Here is a tiny trained network, its code and every weight. The questions are about switching its units off for an input and a class, where a switched-off unit gives its printed mean instead of its output.

import numpy as np


def w(rows, s, z=0):
    codes = np.array(rows[::2]) - 128.0
    scale = np.full(codes.shape[1], s)
    scale[-1] = z or s
    return codes * scale


def f(y):
    return np.maximum(y, 0)


def log_softmax(a):
    a = a - a.max(-1, keepdims=True)
    return a - np.log(np.exp(a).sum(-1, keepdims=True))


def net(x, mask):
    res = np.array(x, float).reshape(1, 2) / 4 @ E
    y = f(res @ A[0][:, :-1].T + A[0][:, -1])
    res = res + np.where(mask, y, B[0][:, -1]) @ B[0][:, :-1]
    return log_softmax(res[-1] @ U[:, :-1].T + U[:, -1])


A, B = {}, {}
E = w([
[117,220,103,180,63,88],'x0',
[2,120,70,61,133,115],'x1',
],0.013)
A[0] = w([
[143,86,157,100,166,127,254],'neuron 0',
[107,85,160,145,177,249,205],'neuron 1',
[175,123,199,159,123,139,36],'neuron 2',
[170,143,189,165,139,140,43],'neuron 3',
[105,225,167,147,96,107,11],'neuron 4',
[113,168,73,199,80,53,23],'neuron 5',
[212,169,170,128,61,112,246],'neuron 6',
[126,156,82,120,106,66,232],'neuron 7',
[134,185,94,159,89,69,59],'neuron 8',
[129,61,152,82,181,144,37],'neuron 9',
[73,112,32,57,104,80,30],'neuron 10',
[53,135,89,84,97,102,111],'neuron 11',
[115,157,152,160,103,70,252],'neuron 12',
],0.013,0.0058)
B[0] = w([
[53,94,115,112,127,28,212],'neuron 0',
[70,66,117,65,103,105,219],'neuron 1',
[120,188,180,78,157,153,194],'neuron 2',
[156,157,235,114,128,145,189],'neuron 3',
[155,135,149,40,54,131,182],'neuron 4',
[190,91,135,7,87,119,201],'neuron 5',
[63,171,172,162,173,48,250],'neuron 6',
[51,67,98,92,195,38,197],'neuron 7',
[93,106,165,41,41,130,192],'neuron 8',
[118,133,134,24,98,123,193],'neuron 9',
[168,220,198,115,188,136,214],'neuron 10',
[111,152,242,159,171,104,211],'neuron 11',
[51,63,77,152,84,17,204],'neuron 12',
],0.011,0.015)
U = w([
[135,95,127,16,49,122,90],'0',
[164,229,228,111,158,122,95],'1',
[34,78,86,169,143,73,252],'2',
[148,115,41,202,28,200,2],'3',
[185,135,47,178,83,162,2],'4',
[177,212,96,196,63,249,2],'5',
[193,117,109,173,28,224,2],'6',
],0.011,0.0058)

Each question gives the input, the list of numbers given to net, and the class t.
The units are the neurons (one row each of A and B). Each row of codes is followed by its name. A weight is (code - 128) times the scale printed after its matrix; where a second scale follows, it is the last column's (A, B and U).
mask holds one flag per neuron, in row order. A switched-off neuron (its flag False) gives its mean, the last column of its row in B, instead of its output. The means were averaged over made-up inputs and are rounded, as every weight is.
A unit's drop is (log p(t) with every unit on - log p(t) with that unit switched off) / (log p(t) with every unit on - log p(t) with every unit switched off).
The circuit of an input: a set's keep is (log p(t) with only the set's units on - log p(t) with every unit switched off) / (log p(t) with every unit on - log p(t) with every unit switched off). Starting from the 12 units with the biggest drops (on a tie, the unit counted first), units are removed one at a time, each time the one whose removal leaves the highest keep (on an exact tie, the one counted first), for as long as the keep stays at least 0.8.
units of the circuit, in order: the units of the circuit, biggest drop first
unit that matters most: the unit with the biggest drop
top k neurons: the k neurons with the biggest drops, biggest first
drop when u is switched off: that unit's drop, to one decimal
input [7,-2], class 0: units of the circuit, in order => (neuron 5)
input [3,-3], class 2: units of the circuit, in order => (neuron 10; neuron 6)
input [-5,6], class 1: top 2 neurons => (neuron 10; neuron 11)
input [5,6], class 1: top 3 neurons => (neuron 10; neuron 11; neuron 1)
input [3,-1], class 2: units of the circuit, in order => (neuron 9; neuron 12)
input [3,0], class 2: units of the circuit, in order => (neuron 9; neuron 3)
input [-2,-3], class 2: units of the circuit, in order => (neuron 10; neuron 5)
input [-7,8], class 1: top 2 neurons => (neuron 10; neuron 11)
input [8,-7], class 0: top 2 neurons => (neuron 5; neuron 8)
input [5,-4], class 0: top 2 neurons => (neuron 5; neuron 10)
input [-3,0], class 2: top 3 neurons => (neuron 5; neuron 4; neuron 8)
input [0,4], class 1: top 2 neurons => (neuron 10; neuron 12)
input [-2,1], class 2: top 3 neurons => (neuron 5; neuron 4; neuron 8)
input [-3,8], class 1: unit that matters most => neuron 10
input [0,-3], class 2: top 2 neurons => (neuron 10; neuron 11)
input [5,-2], class 0: top 3 neurons => (neuron 5; neuron 4; neuron 8)
input [-2,0], class 2: drop when neuron 11 is switched off => -0.1
input [6,-6], class 0: drop when neuron 4 is switched off => 0.4
input [2,8], class 1: drop when neuron 4 is switched off => 0.0
input [2,3], class 2: unit that matters most => neuron 3
